Here is a tiny trained network, its code and every weight. The questions are about switching its units off for an input and a class, where a switched-off unit gives its printed mean instead of its output.

import numpy as np


def w(rows, s, z=0):
    codes = np.array(rows[::2]) - 128.0
    scale = np.full(codes.shape[1], s)
    scale[-1] = z or s
    return codes * scale


def norm(h):
    return h / np.sqrt((h * h).mean(-1, keepdims=True) + 1e-5)


def f(y):
    return np.maximum(y, 0)


def log_softmax(a):
    a = a - a.max(-1, keepdims=True)
    return a - np.log(np.exp(a).sum(-1, keepdims=True))


def net(x, mask):
    res = np.array(x, float).reshape(1, 8) / 4 @ E
    u = 0
    for l in range(3):
        y = f(norm(res) @ A[l][:, :-1].T + A[l][:, -1])
        res = res + np.where(mask[u : u + 3], y, B[l][:, -1]) @ B[l][:, :-1]
        u += 3
    return log_softmax(norm(res)[-1] @ U[:, :-1].T + U[:, -1])


A, B = {}, {}
E = w([
[78,102,170,130,141,136,7,133,213,79,139],'x0',
[131,129,128,130,128,134,126,129,125,128,128],'x1',
[134,134,115,132,132,137,120,135,131,139,128],'x2',
[139,158,49,159,128,92,113,171,128,5,204],'x3',
[129,126,136,124,134,136,128,141,121,122,129],'x4',
[145,136,126,120,119,133,125,115,137,119,117],'x5',
[134,138,138,132,120,146,119,136,119,138,140],'x6',
[29,206,52,102,97,167,149,98,37,92,109],'x7',
],0.011)
A[0] = w([
[173,218,112,182,145,75,172,184,159,56,213,140],'L0N1',
[36,192,97,51,137,153,102,100,83,145,101,105],'L0N2',
[253,118,103,162,154,65,155,174,87,88,175,2],'L0N3',
],0.0058,0.0095)
B[0] = w([
[138,20,89,140,58,161,116,97,111,155,146,255],'L0N1',
[85,120,140,179,88,190,126,101,139,134,52,211],'L0N2',
[150,59,113,213,112,63,106,85,64,203,1,161],'L0N3',
],0.013,0.0062)
A[1] = w([
[254,128,129,152,144,69,246,125,68,195,132,51],'L1N1',
[157,249,171,179,168,142,249,121,82,124,67,3],'L1N2',
[128,164,176,124,171,122,88,164,163,140,71,86],'L1N3',
],0.0079,0.0036)
B[1] = w([
[73,175,122,53,106,125,61,193,92,119,52,254],'L1N1',
[114,159,120,228,140,83,191,157,249,153,110,189],'L1N2',
[139,116,138,200,103,66,167,30,71,154,134,165],'L1N3',
],0.013,0.0072)
A[2] = w([
[135,153,65,111,109,160,245,137,92,147,128,2],'L2N1',
[144,188,192,119,154,80,123,130,145,189,105,108],'L2N2',
[82,173,48,148,100,141,132,108,86,62,183,60],'L2N3',
],0.012,0.0021)
B[2] = w([
[249,33,142,202,131,152,227,102,102,44,255,209],'L2N1',
[116,221,92,94,201,88,132,146,121,117,177,225],'L2N2',
[132,196,174,6,191,113,115,174,136,155,127,253],'L2N3',
],0.012,0.0076)
U = w([
[101,220,121,33,169,109,84,201,130,133,96,252],'0',
[190,68,74,131,72,75,108,172,74,162,82,107],'1',
[127,180,108,255,125,144,235,127,142,137,92,99],'2',
[177,111,94,87,114,186,208,148,68,57,198,31],'3',
[148,135,173,163,202,74,111,70,169,173,179,103],'4',
[173,40,113,150,114,144,73,146,203,66,203,75],'5',
[49,151,161,147,95,202,78,61,119,126,42,119],'6',
],0.02,0.0044)

Each question gives the input, the list of numbers given to net, and the class t.
The units are the neurons (one row each of A and B). Each row of codes is followed by its name. A weight is (code - 128) times the scale printed after its matrix; where a second scale follows, it is the last column's (A, B and U).
mask holds one flag per neuron, layer by layer. A switched-off neuron (its flag False) gives its mean, the last column of its row in B, instead of its output. The means were averaged over made-up inputs and are rounded, as every weight is.
A unit's drop is (log p(t) with every unit on - log p(t) with that unit switched off) / (log p(t) with every unit on - log p(t) with every unit switched off).
The circuit of an input: a set's keep is (log p(t) with only the set's units on - log p(t) with every unit switched off) / (log p(t) with every unit on - log p(t) with every unit switched off). Starting from all 9 units, units are removed one at a time, each time the one whose removal leaves the highest keep (on an exact tie, the one counted first), for as long as the keep stays at least 0.8.
units of the circuit, in order: the units of the circuit, biggest drop first
top k neurons: the k neurons with the biggest drops, biggest first
top k neurons in layer l: the k neurons of layer l with the biggest drops, biggest first
drop of u: that unit's drop, to one decimal
input [0,4,1,5,-5,-6,7,-5], class 1: units of the circuit, in order -> L0N3
input [0,8,-3,-8,7,0,1,1], class 2: units of the circuit, in order -> L1N1, L2N3
input [8,3,-8,-3,5,4,-5,-7], class 4: top 2 neurons -> L0N1, L1N3
input [0,1,-4,-5,4,-5,-5,2], class 2: top 2 neurons -> L0N1, L1N1
input [1,2,-1,-4,-7,6,1,0], class 4: top 4 neurons -> L0N1, L1N1, L2N3, L1N3
input [-4,-2,5,-1,4,-1,-7,2], class 2: units of the circuit, in order -> L1N2, L0N1
input [-3,6,-3,-6,5,-2,1,1], class 2: units of the circuit, in order -> L0N1, L1N2
input [-5,0,-5,2,5,-7,-6,0], class 1: top 3 neurons -> L1N1, L0N3, L0N1
input [0,-7,-3,3,-4,-1,-5,3], class 3: top 4 neurons -> L1N1, L2N1, L0N1, L2N2
input [-2,-4,5,-1,-2,-8,-4,1], class 2: top 2 neurons -> L0N1, L1N2
input [-3,0,-8,-1,2,7,1,0], class 0: top 2 neurons -> L1N1, L0N2
input [-4,6,3,-1,4,-7,6,7], class 2: top 3 neurons -> L1N2, L0N1, L0N2
input [-1,-7,-8,1,-2,4,-8,-7], class 1: top 3 neurons -> L2N3, L1N2, L0N3
input [-7,-8,4,0,7,5,7,3], class 2: units of the circuit, in order -> L1N2
input [-1,1,-7,1,-8,-6,6,-5], class 1: top 2 neurons -> L2N3, L0N1
input [8,6,0,-8,-4,-8,-7,-1], class 4: top 2 neurons in layer 0 -> L0N1, L0N2
input [0,4,-7,-1,-1,0,1,-4], class 0: drop of L0N1 -> 0.8
input [-7,8,-1,-6,-3,-2,0,-6], class 0: drop of L1N1 -> 0.7
input [-6,0,-7,-2,2,-4,5,0], class 0: drop of L0N2 -> 0.2
input [0,-6,6,5,0,5,4,0], class 1: top 2 neurons in layer 0 -> L0N1, L0N3
